|  -8.6 |  13.7 |   8.9 | -20.1 |   3.1 | -12.7 |  40.5 |  26.7 |   3.0 |   0.1 |  -9.6 |   8.1 |  -6.2 | -12.1 |  -9.6 |  -8.6 | -24.3 | -17.6 |  30.5 |  19.5 |  -7.5 |  22.3 | -18.7 |  13.4 |  -8.7 |  14.4 |   1.4 |  -2.1 |   2.0 |  -9.6 |  11.7 | -13.0 |   7.2 |   4.7 |  20.8 |  11.1 |   9.3 | -15.2 | -28.2 |   3.5 |  18.5 |  -2.5 |  -3.8 |   0.9 |  -1.4 |   9.6 |   0.4 |  17.2 |   6.6 |  -9.1 | : (12):(77)
|  -9.5 |  -1.4 |  12.7 | -17.3 |  36.4 |   0.9 |   4.7 |   7.1 |  -0.8 | -13.8 |   6.4 | -43.3 |  -3.8 |  72.3 |  37.8 |   7.4 | -81.7 | -10.2 |  25.5 |  39.2 |   5.1 | -18.0 | -11.4 |  -3.5 |   0.8 |  16.8 |   9.5 |  -7.2 |  52.7 | -24.9 |  -8.2 | -39.3 |  -3.8 |  22.1 |  50.7 |   9.9 |  -6.2 |   4.5 |  24.8 |  13.7 |  14.6 |  28.9 |  27.2 | -17.7 |  -3.7 |  -0.5 | -43.0 |  -2.9 | -20.5 |  13.3 | : (12):(77)
|  34.9 |  15.3 |  20.2 |  13.0 |   1.4 |   0.3 |   7.1 |  76.5 | -21.5 |  -4.5 |   5.4 |  -7.6 |  13.1 |  -7.2 |   0.5 |   9.7 |  -6.4 |  24.1 |  18.7 |  -8.3 | -25.5 |   2.4 | -13.9 |   4.7 |   9.5 |   7.7 |  -7.3 |  -5.4 |  18.2 |   5.7 | -22.3 |   4.0 |  25.6 |  11.2 | -27.7 |  14.0 |  18.8 |   3.3 |  29.2 |  -9.8 |   5.2 |  13.8 |   9.5 |   6.6 |  18.6 |  -7.3 |  11.1 |   4.6 |  16.2 |   9.2 | : (13):(78)
|  16.2 | -11.7 |  23.4 |   7.4 |   9.0 |  -5.1 | -11.5 |  62.2 |  -5.2 |  16.0 |  -0.2 | -15.1 |   8.5 |  -1.6 |  -7.1 |  -2.4 | -73.5 |  13.7 |  29.9 |  -3.1 | -15.6 |  -5.4 |   1.8 |  -4.9 |  15.1 |  10.2 | -20.3 |  -4.8 |   8.9 | -12.7 |  -5.4 | -23.3 |  -1.5 |   8.6 | -28.2 |  25.1 |   6.9 |  15.5 |  24.0 | -17.8 | -12.9 |  10.9 |   3.1 |   1.6 |  21.5 |   0.1 |  12.4 |  29.1 |   7.0 |   9.8 | : (13):(78)
|  -7.9 | -20.0 | -38.3 | -20.0 |   3.8 |  -3.0 | -21.5 |  16.4 |  19.9 |  -6.1 |  20.4 | -29.5 |  14.3 | -20.2 |  -1.3 |  10.6 |  37.5 |  22.4 |  -6.6 |  -8.9 |  10.5 |   5.7 |  13.2 |   5.4 |  -1.7 |   6.0 | -16.8 | -25.7 | -20.3 | -15.2 |  15.0 | -18.6 | -14.7 |  -0.7 |  12.0 |  -2.7 |   2.5 |  -7.2 |  14.4 | -13.5 |   6.8 |  -3.6 | -10.3 |   4.3 | -38.6 |  16.6 |  -4.9 |  12.8 |   5.7 |  -7.2 | : (9):(83)
|  24.5 |  47.1 |   5.1 | -14.9 | -30.6 |  -3.7 |  64.9 |  55.2 | -11.6 | -13.0 | -20.8 |   5.4 |  -1.4 | -27.9 |  19.4 |  -7.1 |  40.1 |   8.5 |  -3.7 |  -1.5 | -42.9 |  -8.4 | -13.3 | -10.8 | -28.1 |   2.5 |  22.3 | -17.6 |  -2.4 |  23.6 |  18.3 |  -9.2 |  -9.1 |  -3.1 |  -0.5 |   5.3 |  28.6 | -44.5 | -14.8 |   3.9 |  12.1 |  -0.1 |   0.9 |   3.8 | -15.3 | -29.2 |   2.3 |  14.0 |   8.1 |  17.5 | : (12):(91)
|  14.4 |  10.8 | -12.9 |  -8.3 |  -7.4 |  -0.2 |  18.5 |  49.7 |  -5.7 |  -1.0 |  -2.2 | -14.2 |  14.4 | -13.0 |  -8.7 |  -6.0 |  -2.8 |  18.3 |  13.5 | -19.9 | -22.6 |  13.0 | -10.8 |  -1.2 |   0.0 |  11.3 |  -9.6 |  -8.7 | -13.0 |  -8.2 |   0.6 |   2.3 | -23.9 |   3.7 | -33.8 |   2.7 |   7.5 |  -5.1 |  -2.2 | -11.7 | -12.9 |   4.2 | -12.3 |  13.4 |  15.0 |  -0.7 |  23.9 |  15.9 |   5.9 |  -1.3 | : (13):(78)
|  13.5 |  24.5 |  23.5 | -28.5 | -10.9 | -11.7 |  54.3 |  25.1 |   2.8 |  -2.0 | -36.1 | -20.2 |  17.6 | -23.0 |  -8.7 |   5.1 |  12.6 |  13.7 |  -8.1 |   2.0 | -21.4 |  -9.2 |  -3.6 |  -6.9 | -10.7 |  -1.6 |  11.6 | -23.5 |   5.2 |  25.6 |   7.0 |  -4.8 |   4.5 |  -3.3 |   5.0 |  19.7 |  14.2 | -30.1 | -14.4 |   4.3 |   6.2 |  12.2 |   4.1 |  -7.4 | -20.4 |  -4.5 |   6.4 |   1.6 |   7.7 |  -1.0 | : (12):(91)
|  15.8 |  47.2 |  -8.5 |   7.0 | -61.5 | -27.1 |  65.6 |   3.8 | -10.3 | -13.7 | -23.5 |   6.2 |  -4.8 | -19.1 |  -7.9 | -10.5 |  48.6 |  32.6 |  -0.2 | -16.3 | -29.9 | -12.8 |  -8.8 | -21.1 | -36.6 | -20.5 |   6.9 | -18.6 | -35.4 |  18.8 |  30.5 |  12.6 |   2.5 | -11.5 |  -8.5 |   0.2 |  38.3 | -58.6 | -33.6 |   3.6 |   8.1 |  -3.6 | -13.1 |   4.2 | -25.5 | -11.5 |  24.0 |  19.2 |  26.3 | -10.3 | : (12):(91)
|  27.1 |  -0.7 | -26.3 | -27.3 |   4.1 |  -3.7 |   1.5 |  16.8 |   5.3 |   7.9 |   4.7 | -11.5 |  19.6 |   8.1 |  10.5 |   9.1 | -15.9 | -22.5 |  15.7 |  18.9 |  -9.9 |   6.6 | -12.5 |  -0.1 |   4.1 | -11.6 |   3.3 | -22.0 |  26.0 |   5.8 |   3.8 | -11.8 |   3.1 |  22.1 |  -1.6 |  13.5 |  12.0 |  -1.1 |  27.4 |   3.5 |   7.2 |  -2.1 |   1.3 |   6.6 | -16.3 |   9.1 | -10.4 |   4.2 |  -7.7 |   1.2 | : (13):(85)
